Below are the code and all the weights of a small trained network. Each question names an input and a target symbol and asks about switching units off, where a switched-off unit gives its printed mean instead of its output.

import numpy as np


def w(rows, s, z=0):
    codes = np.array(rows[::2]) - 128.0
    scale = np.full(codes.shape[1], s)
    scale[-1] = z or s
    return codes * scale


def norm(h):
    return h / np.sqrt((h * h).mean(-1, keepdims=True) + 1e-5)


def f(y):
    return y / 2 * (1 + np.tanh(0.7978845608 * (y + 0.044715 * y**3)))


def softmax(a):
    e = np.exp(a - a.max(-1, keepdims=True))
    return e / e.sum(-1, keepdims=True)


def log_softmax(a):
    a = a - a.max(-1, keepdims=True)
    return a - np.log(np.exp(a).sum(-1, keepdims=True))


def net(x, mask):
    ids = ['ΓΛΞΨΩαζθμστφ'.index(c) for c in x.split()]
    T = len(ids)
    res = E[ids] + P[:T]
    u = 0
    for l in range(2):
        q, k, v = (norm(res) @ M[l].T for M in (Q, K, V))
        z = softmax(np.where(np.tri(T) > 0, q @ k.T / 3**0.5, -1e9)) @ v
        res = res + np.where(mask[u], z, O[l][:, -1]) @ O[l][:, :-1]
        u += 1
        y = f(norm(res) @ A[l][:, :-1].T + A[l][:, -1])
        res = res + np.where(mask[u : u + 4], y, B[l][:, -1]) @ B[l][:, :-1]
        u += 4
    return log_softmax(norm(res)[-1] @ U[:, :-1].T + U[:, -1])


Q, K, V, O, A, B = {}, {}, {}, {}, {}, {}
E = w([
[108,113,162,173,120,186],'Γ',
[148,225,5,92,143,104],'Λ',
[178,91,133,119,78,148],'Ξ',
[156,130,100,172,180,97],'Ψ',
[122,84,147,201,77,122],'Ω',
[145,107,131,167,174,144],'α',
[156,67,149,114,35,159],'ζ',
[142,184,68,99,77,156],'θ',
[158,93,112,174,146,125],'μ',
[142,71,175,118,63,188],'σ',
[145,160,148,150,107,153],'τ',
[145,253,8,89,103,132],'φ',
],0.0033)
P = w([
[110,104,164,105,161,176],'0',
[112,143,99,253,75,135],'1',
[119,109,195,102,159,149],'2',
[91,137,73,242,101,160],'3',
[94,104,136,91,154,183],'4',
[147,139,176,240,96,76],'5',
[130,124,228,91,155,122],'6',
[85,126,45,210,117,177],'7',
[74,119,120,58,144,188],'8',
[167,152,207,240,102,93],'9',
[98,104,170,89,156,153],'10',
[107,146,68,207,84,177],'11',
],0.0022)
Q[0] = w([
[253,152,159,195,145,155],'0.h0',
[78,79,124,183,154,66],'0.h0',
[120,80,197,142,52,144],'0.h0',
],0.0045)
K[0] = w([
[193,174,164,76,210,117],'0.h0',
[136,18,161,255,187,74],'0.h0',
[77,113,238,73,115,105],'0.h0',
],0.0036)
V[0] = w([
[68,3,21,95,128,159],'0.h0',
[80,124,92,153,21,99],'0.h0',
[100,109,83,203,100,66],'0.h0',
],0.0017)
O[0] = w([
[159,5,77,116,210,167,233],'0.h0',
[127,145,96,188,181,89,124],'0.h0',
[148,114,171,178,76,159,4],'0.h0',
],0.0017,0.00039)
A[0] = w([
[183,120,78,48,108,73,62],'0.n0',
[176,249,20,95,73,110,1],'0.n1',
[166,91,118,158,37,87,116],'0.n2',
[65,90,153,144,2,148,165],'0.n3',
],0.0038,0.0023)
B[0] = w([
[173,173,198,177,153,253,94],'0.n0',
[127,42,199,175,151,126,137],'0.n1',
[115,137,144,159,210,193,167],'0.n2',
[131,159,87,158,170,50,252],'0.n3',
],0.0041,0.0029)
Q[1] = w([
[173,126,247,152,126,64],'1.h0',
[157,146,113,199,115,124],'1.h0',
[170,106,253,123,159,67],'1.h0',
],0.012)
K[1] = w([
[169,146,255,156,148,79],'1.h0',
[109,151,165,6,157,123],'1.h0',
[198,115,241,185,113,61],'1.h0',
],0.0091)
V[1] = w([
[218,170,78,123,170,137],'1.h0',
[175,127,117,165,1,191],'1.h0',
[76,161,155,152,152,199],'1.h0',
],0.0051)
O[1] = w([
[248,134,128,204,240,86,2],'1.h0',
[204,158,255,155,38,157,212],'1.h0',
[27,121,226,124,194,166,135],'1.h0',
],0.0045,0.00049)
A[1] = w([
[95,65,104,133,159,129,1],'1.n0',
[159,82,82,112,68,93,50],'1.n1',
[107,70,139,3,141,161,127],'1.n2',
[120,107,66,209,142,95,16],'1.n3',
],0.007,0.0044)
B[1] = w([
[133,116,228,254,49,64,89],'1.n0',
[112,96,94,196,106,154,154],'1.n1',
[165,105,141,110,161,117,248],'1.n2',
[150,122,185,68,93,113,202],'1.n3',
],0.0095,0.0016)
U = w([
[13,98,131,86,174,135,101],'Γ',
[104,158,121,190,223,154,152],'Λ',
[255,186,123,167,128,136,79],'Ξ',
[132,144,31,114,169,36,112],'Ψ',
[62,104,169,113,79,17,111],'Ω',
[146,84,196,163,205,71,95],'α',
[79,125,43,140,72,173,253],'ζ',
[136,147,189,93,91,168,155],'θ',
[182,69,107,198,82,117,39],'μ',
[169,53,125,43,82,140,117],'σ',
[139,236,150,63,93,95,77],'τ',
[107,176,195,185,130,205,121],'φ',
],0.01,0.0029)

Each question gives the input, a string of symbols that net reads in full, and the target symbol t.
The units are the heads (3 rows each of Q, K, V and O) and the neurons (one row each of A and B). Each row of codes is followed by its name. A weight is (code - 128) times the scale printed after its matrix; where a second scale follows, it is the last column's (O, A, B and U).
mask holds one flag per unit, layer by layer, with each layer's heads first. A switched-off unit (its flag False) gives its mean, the last column of its rows in O or B, instead of its output. The means were averaged over made-up inputs and are rounded, as every weight is.
A unit's drop is (log p(t) with every unit on - log p(t) with that unit switched off) / (log p(t) with every unit on - log p(t) with every unit switched off).
The circuit of an input: a set's keep is (log p(t) with only the set's units on - log p(t) with every unit switched off) / (log p(t) with every unit on - log p(t) with every unit switched off). Starting from all 10 units, units are removed one at a time, each time the one whose removal leaves the highest keep (on an exact tie, the one counted first), for as long as the keep stays at least 0.8.
circuit, biggest first: the units of the circuit, biggest drop first
unit that matters most: the unit with the biggest drop
k most important neurons: the k neurons with the biggest drops, biggest first
top k neurons in layer l: the k neurons of layer l with the biggest drops, biggest first
input φ ζ Ξ σ σ Ξ θ Ψ, target ζ: circuit, biggest first => [0.n1 0.n0 1.h0 0.n3]
input σ α α θ σ Ψ Γ φ Γ θ α Γ, target Γ: circuit, biggest first => [1.h0 0.n1]
input σ σ ζ, target ζ: circuit, biggest first => [0.n3 1.h0 1.n1]
input Ψ μ Ξ σ Ψ Ξ θ σ Λ σ σ Γ, target α: circuit, biggest first => [1.h0 1.n3]
input Ξ α σ Ψ σ α μ σ σ μ, target σ: unit that matters most => 1.n3
input Ξ τ σ Λ Ξ σ α μ, target Ξ: circuit, biggest first => [1.h0 0.n1]
input μ Ξ σ σ Γ θ α σ, target Γ: circuit, biggest first => [1.h0 0.n3]
input σ Ξ Ω, target Ω: circuit, biggest first => [0.n3 1.n0 1.h0]
input μ Ω α φ, target σ: circuit, biggest first => [0.n1 1.n3]
input Λ σ θ σ α Ξ σ α Ψ θ σ Γ, target Ψ: 2 most important neurons => [0.n1 0.n2]
input α α σ ζ ζ σ α σ σ θ, target Ω: 2 most important neurons => [0.n1 1.n0]
input σ σ σ σ Λ σ Ψ α α Γ, target Ψ: circuit, biggest first => [1.h0 0.n3]
input μ σ τ, target τ: 3 most important neurons => [0.n2 0.n1 0.n3]
input τ α σ Ξ σ ζ α Λ σ Ξ, target Ω: 2 most important neurons => [0.n3 1.n0]
input Λ σ ζ Λ, target α: most important neuron => [0.n0]
input σ Ω σ Ψ φ, target φ: 4 most important neurons => [0.n3 0.n0 0.n1 0.n2]
input σ α σ σ α θ θ σ, target Ω: 3 most important neurons => [0.n3 1.n0 1.n3]
input Ξ α Λ, target Λ: top 3 neurons in layer 0 => [0.n3 0.n0 0.n1]
input ζ α τ α Ξ α Ξ σ, target Ξ: top 2 neurons in layer 0 => [0.n3 0.n1]
input φ σ Ψ, target Ψ: circuit, biggest first => [0.n2 1.h0]
input Ξ Ξ ζ σ, target Ξ: circuit, biggest first => [1.h0 0.n1]
input α ζ Ψ, target Ψ: circuit, biggest first => [1.h0 0.n2]
input Ξ α φ σ θ Ξ Ψ σ σ μ, target Ψ: circuit, biggest first => [1.h0]
input ζ Γ Γ α σ μ Ψ α, target ζ: top 2 neurons in layer 0 => [0.n2 0.n1]
input σ σ θ α, target ζ: top 2 neurons in layer 0 => [0.n1 0.n2]
input Λ σ Ξ σ Λ σ σ α, target α: top 2 neurons in layer 0 => [0.n0 0.n3]
input Ψ Ξ Ξ α, target Ψ: 3 most important neurons => [0.n1 0.n2 1.n3]
input Λ Ξ τ σ, target α: circuit, biggest first => [1.h0 0.n0 1.n3]
